Below is a small trained network, with its code and all its weights. Each question gives an input and a target symbol and asks what happens when units are switched off, that is, made to give their printed mean instead of their output.

import numpy as np


def w(rows, s, z=0):
    codes = np.array(rows[::2]) - 128.0
    scale = np.full(codes.shape[1], s)
    scale[-1] = z or s
    return codes * scale


def f(y):
    return np.maximum(y, 0)


def softmax(a):
    e = np.exp(a - a.max(-1, keepdims=True))
    return e / e.sum(-1, keepdims=True)


def log_softmax(a):
    a = a - a.max(-1, keepdims=True)
    return a - np.log(np.exp(a).sum(-1, keepdims=True))


def net(x, mask):
    ids = ['ΓΔΛΞΩαβεζηπστψ'.index(c) for c in x.split()]
    T = len(ids)
    res = E[ids] + P[:T]
    u = 0
    for l in range(2):
        r = res
        for j in range(2):
            rows = slice(3 * j, 3 * j + 3)
            q, k, v = (r @ M[l][rows].T for M in (Q, K, V))
            z = softmax(np.where(np.tri(T) > 0, q @ k.T / 3**0.5, -1e9)) @ v
            o = O[l][rows]
            res = res + np.where(mask[u + j], z, o[:, -1]) @ o[:, :-1]
        u += 2
        y = f(res @ A[l][:, :-1].T + A[l][:, -1])
        res = res + np.where(mask[u : u + 4], y, B[l][:, -1]) @ B[l][:, :-1]
        u += 4
    return log_softmax(res[-1] @ U[:, :-1].T + U[:, -1])


Q, K, V, O, A, B = {}, {}, {}, {}, {}, {}
E = w([
[101,98,214,134,78,26,84,157,175,84,88],'Γ',
[182,125,101,135,159,66,136,61,141,88,175],'Δ',
[173,193,108,102,128,116,87,91,165,59,199],'Λ',
[99,57,131,196,193,165,136,78,177,158,100],'Ξ',
[115,97,149,115,160,153,211,160,189,150,63],'Ω',
[78,107,127,153,173,110,149,216,125,88,178],'α',
[129,145,180,47,112,168,104,248,214,90,130],'β',
[155,81,121,104,134,170,250,162,216,109,152],'ε',
[126,157,105,93,155,97,89,86,132,52,156],'ζ',
[128,116,139,52,144,131,133,77,213,198,103],'η',
[108,105,170,184,92,228,141,111,121,99,138],'π',
[99,177,139,120,93,201,197,124,190,155,84],'σ',
[157,184,121,196,122,90,124,73,135,106,113],'τ',
[78,164,64,133,35,116,83,107,148,63,165],'ψ',
],0.018)
P = w([
[151,210,151,81,228,133,116,111,86,1,89],'0',
[150,112,134,93,142,118,178,142,147,98,127],'1',
[135,113,135,99,140,117,156,143,148,111,136],'2',
[125,107,132,105,135,111,144,140,147,117,151],'3',
[120,106,130,127,130,113,146,141,152,126,150],'4',
[108,106,129,128,123,114,134,135,158,128,156],'5',
[94,102,131,127,112,108,133,136,156,135,158],'6',
[85,100,127,135,108,111,125,136,159,136,163],'7',
[82,100,122,148,98,116,118,134,158,141,166],'8',
[61,91,128,143,90,107,116,129,154,138,157],'9',
[52,90,123,153,80,113,118,122,146,146,162],'10',
[48,100,131,162,94,116,96,125,151,137,163],'11',
],0.0098)
Q[0] = w([
[183,111,103,140,121,114,102,126,1,168,146],'0.h0',
[159,206,77,96,98,57,126,47,127,78,120],'0.h0',
[106,101,174,69,100,195,187,191,156,209,68],'0.h0',
[214,164,158,153,127,96,88,122,65,46,142],'0.h1',
[64,99,130,93,88,140,172,140,154,146,94],'0.h1',
[147,118,125,96,106,157,125,180,153,165,74],'0.h1',
],0.0088)
K[0] = w([
[246,168,130,89,121,135,192,141,136,158,180],'0.h0',
[125,192,112,96,159,84,140,112,140,100,94],'0.h0',
[89,68,97,143,45,129,111,136,130,140,176],'0.h0',
[184,191,147,81,155,142,152,108,145,81,102],'0.h1',
[68,139,115,149,118,119,96,151,115,157,188],'0.h1',
[115,76,108,134,127,164,116,142,124,167,153],'0.h1',
],0.011)
V[0] = w([
[107,38,75,241,128,154,115,98,95,128,138],'0.h0',
[185,137,152,90,169,103,159,188,131,133,87],'0.h0',
[2,170,83,208,18,153,98,142,180,98,44],'0.h0',
[67,205,55,135,173,73,91,159,74,152,69],'0.h1',
[176,127,87,84,176,204,171,88,141,136,83],'0.h1',
[209,202,138,154,125,171,156,119,159,172,150],'0.h1',
],0.0065)
O[0] = w([
[94,67,193,126,147,99,159,99,77,104,143,99],'0.h0',
[75,190,170,160,133,101,84,178,135,117,53,105],'0.h0',
[165,80,215,66,240,117,133,170,113,209,201,254],'0.h0',
[123,156,112,111,238,60,56,146,96,154,118,44],'0.h1',
[134,59,142,50,111,77,160,161,104,145,49,130],'0.h1',
[57,180,105,137,53,102,154,46,1,171,83,75],'0.h1',
],0.0081,0.0043)
A[0] = w([
[96,153,125,46,126,118,109,189,113,119,185,129],'0.n0',
[84,129,167,205,66,2,124,101,135,97,141,254],'0.n1',
[106,160,135,98,98,166,193,192,109,76,162,172],'0.n2',
[176,208,122,154,139,109,80,54,67,131,145,107],'0.n3',
],0.0076,0.0033)
B[0] = w([
[162,92,96,165,194,92,130,140,169,164,113,223],'0.n0',
[158,152,152,46,164,138,139,166,110,7,208,241],'0.n1',
[186,135,127,163,185,162,255,78,134,112,143,253],'0.n2',
[32,115,16,124,178,115,178,97,104,129,104,160],'0.n3',
],0.0081,0.006)
Q[1] = w([
[77,135,111,130,130,166,171,161,168,161,113],'1.h0',
[95,254,24,200,88,42,13,107,97,33,138],'1.h0',
[96,160,101,88,150,161,166,108,152,89,155],'1.h0',
[110,140,124,71,168,164,202,105,173,137,154],'1.h1',
[157,204,77,130,127,112,2,116,66,82,174],'1.h1',
[98,173,47,155,191,101,110,118,151,80,156],'1.h1',
],0.0086)
K[1] = w([
[77,97,164,173,111,118,153,197,83,96,198],'1.h0',
[209,167,103,36,196,151,164,92,81,126,23],'1.h0',
[114,113,141,185,180,217,109,155,78,73,134],'1.h0',
[145,117,171,139,166,144,56,163,118,129,220],'1.h1',
[189,255,91,78,94,69,131,139,126,101,67],'1.h1',
[203,203,40,140,226,71,131,179,114,75,102],'1.h1',
],0.0075)
V[1] = w([
[254,75,166,54,144,210,112,79,127,162,171],'1.h0',
[117,157,46,214,163,215,211,62,97,92,159],'1.h0',
[123,161,55,70,44,183,95,46,236,163,107],'1.h0',
[199,136,66,32,61,88,160,94,76,104,219],'1.h1',
[143,254,153,44,88,161,174,189,121,187,122],'1.h1',
[95,76,34,103,173,86,166,141,179,204,61],'1.h1',
],0.0063)
O[1] = w([
[158,121,96,130,148,199,75,128,99,134,140,169],'1.h0',
[153,150,149,224,50,167,143,172,89,191,129,255],'1.h0',
[129,186,59,37,69,194,154,156,119,140,64,62],'1.h0',
[152,254,197,161,196,131,75,128,96,126,101,121],'1.h1',
[34,133,196,67,73,142,100,164,147,186,165,73],'1.h1',
[107,140,52,95,171,67,122,198,77,146,132,157],'1.h1',
],0.0098,0.0084)
A[1] = w([
[85,75,151,121,140,158,148,166,102,221,131,181],'1.n0',
[151,151,155,120,101,78,99,255,103,76,87,5],'1.n1',
[206,140,165,213,220,74,126,130,193,117,205,102],'1.n2',
[151,5,186,164,218,192,174,155,111,115,108,132],'1.n3',
],0.0058,0.0015)
B[1] = w([
[137,117,132,111,139,141,255,106,105,69,112,166],'1.n0',
[177,95,128,150,175,82,127,112,206,118,127,153],'1.n1',
[43,89,136,122,126,158,84,125,59,157,62,254],'1.n2',
[170,223,107,113,74,81,120,69,174,144,145,251],'1.n3',
],0.0089,0.024)
U = w([
[46,141,163,200,106,57,141,164,169,221,132,105],'Γ',
[115,181,115,81,126,153,131,108,141,106,123,71],'Δ',
[119,149,210,110,168,69,124,111,226,99,189,138],'Λ',
[121,109,75,125,160,185,118,167,89,110,117,217],'Ξ',
[122,193,103,147,81,83,117,167,148,199,132,36],'Ω',
[114,115,144,164,132,210,139,198,112,121,77,157],'α',
[125,82,102,173,163,225,120,178,251,122,113,135],'β',
[47,142,182,75,124,168,179,102,62,82,116,81],'ε',
[84,141,118,68,3,79,94,141,111,190,138,178],'ζ',
[88,31,134,121,81,132,179,155,92,49,95,162],'η',
[210,95,45,151,92,68,111,128,176,129,119,112],'π',
[129,170,139,165,152,113,157,143,156,112,116,4],'σ',
[150,193,146,84,161,95,159,175,113,190,249,211],'τ',
[173,159,194,112,64,140,108,118,181,189,123,137],'ψ',
],0.0056,0.0041)

Each question gives the input, a string of symbols that net reads in full, and the target symbol t.
The units are the heads (3 rows each of Q, K, V and O) and the neurons (one row each of A and B). Each row of codes is followed by its name. A weight is (code - 128) times the scale printed after its matrix; where a second scale follows, it is the last column's (O, A, B and U).
mask holds one flag per unit, layer by layer, with each layer's heads first. A switched-off unit (its flag False) gives its mean, the last column of its rows in O or B, instead of its output. The means were averaged over made-up inputs and are rounded, as every weight is.
A unit's drop is (log p(t) with every unit on - log p(t) with that unit switched off) / (log p(t) with every unit on - log p(t) with every unit switched off).
The circuit of an input: a set's keep is (log p(t) with only the set's units on - log p(t) with every unit switched off) / (log p(t) with every unit on - log p(t) with every unit switched off). Starting from all 12 units, units are removed one at a time, each time the one whose removal leaves the highest keep (on an exact tie, the one counted first), for as long as the keep stays at least 0.8.
units of the circuit, in order: the units of the circuit, biggest drop first
most important unit: the unit with the biggest drop
k most important neurons: the k neurons with the biggest drops, biggest first
k most important neurons of layer l: the k neurons of layer l with the biggest drops, biggest first
which heads matter: for each layer, one digit per head in row order, 1 if its drop is at least 0.15 and else 0, layers parted by /
input Ω π Λ Λ σ ψ α Λ, target Λ: most important unit	0.h0
input π ζ τ β Λ Ω Ω Ω π Δ, target α: which heads matter	10 / 11
input τ η η, target ζ: which heads matter	11 / 11
input π σ ψ ε Γ ψ ψ Γ β Ω, target Λ: units of the circuit, in order	[1.h0 0.n2]
input σ ψ β ψ Ξ Ξ Λ Ω, target π: 2 most important neurons	[1.n3 0.n1]
input Ω ψ ζ, target Λ: which heads matter	11 / 11
input ψ π η ζ τ η Ω, target ψ: units of the circuit, in order	[1.n3 1.h1 1.h0 0.h0]
input ζ α η β ψ, target π: which heads matter	11 / 11
input η ε Δ Δ α ψ, target Δ: units of the circuit, in order	[0.h0 1.h0 0.n1 1.h1]
input Λ Λ η, target ζ: units of the circuit, in order	[0.h0 0.h1 1.h0]
input β Γ Ξ Λ Ω Γ Ξ π ζ, target ζ: which heads matter	10 / 11
input π Ω Ω Ω ψ ψ, target α: which heads matter	00 / 11
input Ω β η Λ Ξ ε ε Γ α, target Γ: 2 most important neurons	[1.n2 1.n3]
input Ξ Ω σ η ε Δ, target ε: units of the circuit, in order	[0.n1 0.h0 1.h1 1.n2]
input Ω ψ ψ β Ω ζ η η, target τ: units of the circuit, in order	[0.h0 1.h1]
input Λ β ε η Ω Ω π β σ Ω Ξ, target π: units of the circuit, in order	[1.h1 1.n3]
input α σ Δ, target η: most important unit	1.n3
input Ω Ω Ω Ω σ ψ τ, target Λ: which heads matter	11 / 11
input π Ξ ψ Ω Ω Ω, target τ: which heads matter	10 / 01
input α ε β Ω α η ζ ζ ψ, target η: 2 most important neurons	[1.n3 0.n1]
input σ η Ω π ε, target ψ: most important unit	1.n3
input Δ Ω Ω η Ω ψ, target σ: 2 most important neurons of layer 0	[0.n1 0.n3]
input β ψ Ω α, target Γ: units of the circuit, in order	[1.h0 1.n2 1.n3 0.n2]
input Ξ ψ β Ω Ω α π ψ, target ε: 2 most important neurons	[0.n1 1.n2]
input β β η ζ Ξ σ Ω Ω ψ, target ζ: which heads matter	10 / 11
input τ η η ψ Ω σ Ω τ, target Γ: which heads matter	01 / 10
input Ω ε π Ω Ω Ω Γ β, target Λ: most important unit	1.h0
